Below is a small trained network, with its code and all its weights. Each question gives an input and a class and asks what happens when units are switched off, that is, made to give their printed mean instead of their output.

import numpy as np


def w(rows, s, z=0):
    codes = np.array(rows[::2]) - 128.0
    scale = np.full(codes.shape[1], s)
    scale[-1] = z or s
    return codes * scale


def f(y):
    return y / 2 * (1 + np.tanh(0.7978845608 * (y + 0.044715 * y**3)))


def log_softmax(a):
    a = a - a.max(-1, keepdims=True)
    return a - np.log(np.exp(a).sum(-1, keepdims=True))


def net(x, mask):
    res = np.array(x, float).reshape(1, 5) / 4 @ E
    y = f(res @ A[0][:, :-1].T + A[0][:, -1])
    res = res + np.where(mask, y, B[0][:, -1]) @ B[0][:, :-1]
    return log_softmax(res[-1] @ U[:, :-1].T + U[:, -1])


A, B = {}, {}
E = w([
[87,246,142,101,152,47,158,194,121,107,92,102],'x0',
[98,162,54,132,169,194,133,194,167,175,172,107],'x1',
[77,88,80,100,62,48,155,169,136,87,240,164],'x2',
[214,147,24,202,165,128,147,158,126,98,72,204],'x3',
[169,111,159,116,179,130,57,221,226,254,186,167],'x4',
],0.01)
A[0] = w([
[88,132,238,34,103,88,81,144,88,111,90,59,198],'N1',
[211,182,81,232,176,118,136,116,129,66,40,178,229],'N2',
[119,217,95,134,201,90,101,182,164,134,131,144,110],'N3',
[113,33,130,132,76,71,88,96,138,96,100,145,88],'N4',
[115,233,142,162,241,72,30,220,199,242,59,62,234],'N5',
[137,64,181,117,149,16,42,111,138,188,150,163,184],'N6',
[44,208,212,58,126,97,131,102,154,90,108,3,201],'N7',
[216,141,107,239,159,94,188,100,87,67,82,183,150],'N8',
[74,149,125,101,162,60,117,224,205,168,166,96,204],'N9',
[80,135,48,145,85,94,227,157,69,41,163,137,76],'N10',
[206,155,178,178,192,186,102,115,132,195,94,101,140],'N11',
[72,229,113,127,203,202,190,31,150,74,29,132,81],'N12',
[116,57,135,67,53,143,136,110,140,100,102,107,176],'N13',
[132,117,180,227,167,212,60,106,164,143,148,23,252],'N14',
[105,185,80,165,179,161,184,105,141,102,156,69,163],'N15',
[80,52,182,133,86,121,149,125,141,111,209,108,241],'N16',
[57,146,34,86,45,28,143,112,121,11,124,147,154],'N17',
[124,138,141,109,125,101,130,179,167,147,204,226,181],'N18',
[158,75,146,82,120,190,57,160,145,173,62,204,43],'N19',
],0.0076,0.0029)
B[0] = w([
[2,194,129,194,121,118,170,98,190,107,170,224,209],'N1',
[154,57,97,105,137,95,60,104,125,25,85,106,210],'N2',
[135,117,170,43,165,139,116,150,130,78,84,85,177],'N3',
[179,123,193,156,160,152,59,144,145,104,134,161,166],'N4',
[118,164,164,85,199,111,46,183,95,131,66,185,247],'N5',
[87,110,74,184,100,141,150,104,119,211,150,143,187],'N6',
[101,172,160,227,133,133,178,170,110,219,211,219,223],'N7',
[181,55,72,106,124,56,104,86,185,37,168,72,196],'N8',
[36,105,25,59,155,33,94,149,78,58,52,187,210],'N9',
[83,201,121,160,100,132,172,209,187,111,87,76,213],'N10',
[133,152,150,121,199,79,136,137,120,81,127,214,200],'N11',
[85,54,54,131,58,72,117,101,133,134,152,134,188],'N12',
[186,139,178,168,112,132,139,123,185,145,143,110,172],'N13',
[101,120,139,158,72,100,130,176,111,189,177,156,203],'N14',
[87,77,125,50,119,238,87,157,55,220,111,153,165],'N15',
[151,122,108,200,136,107,185,62,134,198,196,177,201],'N16',
[116,211,140,190,136,170,131,195,207,52,104,100,233],'N17',
[34,109,59,121,112,97,167,89,38,138,191,158,187],'N18',
[128,132,203,173,173,177,160,169,87,150,173,146,175],'N19',
],0.0079,0.016)
U = w([
[246,101,180,110,177,132,69,112,148,83,100,132,164],'0',
[95,188,162,65,179,136,93,174,103,151,102,176,119],'1',
[143,103,93,100,84,145,128,123,133,89,96,25,92],'2',
[118,42,94,125,114,86,115,71,120,122,149,169,191],'3',
[109,224,176,220,115,139,205,133,153,122,145,136,159],'4',
[148,53,163,161,95,220,141,111,118,212,173,136,116],'5',
[173,163,168,98,140,141,150,93,100,152,129,76,1],'6',
],0.011,0.0034)

Each question gives the input, the list of numbers given to net, and the class t.
The units are the neurons (one row each of A and B). Each row of codes is followed by its name. A weight is (code - 128) times the scale printed after its matrix; where a second scale follows, it is the last column's (A, B and U).
mask holds one flag per neuron, in row order. A switched-off neuron (its flag False) gives its mean, the last column of its row in B, instead of its output. The means were averaged over made-up inputs and are rounded, as every weight is.
A unit's drop is (log p(t) with every unit on - log p(t) with that unit switched off) / (log p(t) with every unit on - log p(t) with every unit switched off).
The circuit of an input: a set's keep is (log p(t) with only the set's units on - log p(t) with every unit switched off) / (log p(t) with every unit on - log p(t) with every unit switched off). Starting from the 12 units with the biggest drops (on a tie, the unit counted first), units are removed one at a time, each time the one whose removal leaves the highest keep (on an exact tie, the one counted first), for as long as the keep stays at least 0.8.
circuit, biggest first: the units of the circuit, biggest drop first
unit that matters most: the unit with the biggest drop
top k neurons: the k neurons with the biggest drops, biggest first
drop when u is switched off: that unit's drop, to one decimal
input [-6,2,-8,-1,-5], class 3: unit that matters most => N12
input [-2,6,6,4,-1], class 2: top 3 neurons => [N7, N1, N5]
input [-4,1,-5,5,-1], class 3: top 2 neurons => [N12, N17]
input [-4,4,-2,1,-4], class 3: top 2 neurons => [N17, N10]
input [-8,7,5,4,-7], class 2: top 2 neurons => [N7, N1]
input [-5,-5,-3,0,7], class 5: top 2 neurons => [N6, N9]
input [1,8,7,4,-1], class 1: top 3 neurons => [N9, N8, N15]
input [-1,4,7,5,-4], class 2: top 2 neurons => [N7, N1]
input [8,-5,3,-6,3], class 4: top 2 neurons => [N1, N7]
input [-7,2,0,-8,-2], class 5: top 2 neurons => [N17, N10]
input [-1,-8,-5,4,-5], class 0: drop when N7 is switched off => 0.2
input [-5,-7,-8,-1,-1], class 3: drop when N7 is switched off => -0.1
input [-2,0,0,-7,4], class 4: drop when N6 is switched off => -0.1
input [0,-8,-8,4,-3], class 3: circuit, biggest first => [N12]
input [2,3,-5,0,-4], class 3: drop when N12 is switched off => 0.3
input [-5,6,8,7,-8], class 2: top 2 neurons => [N8, N7]
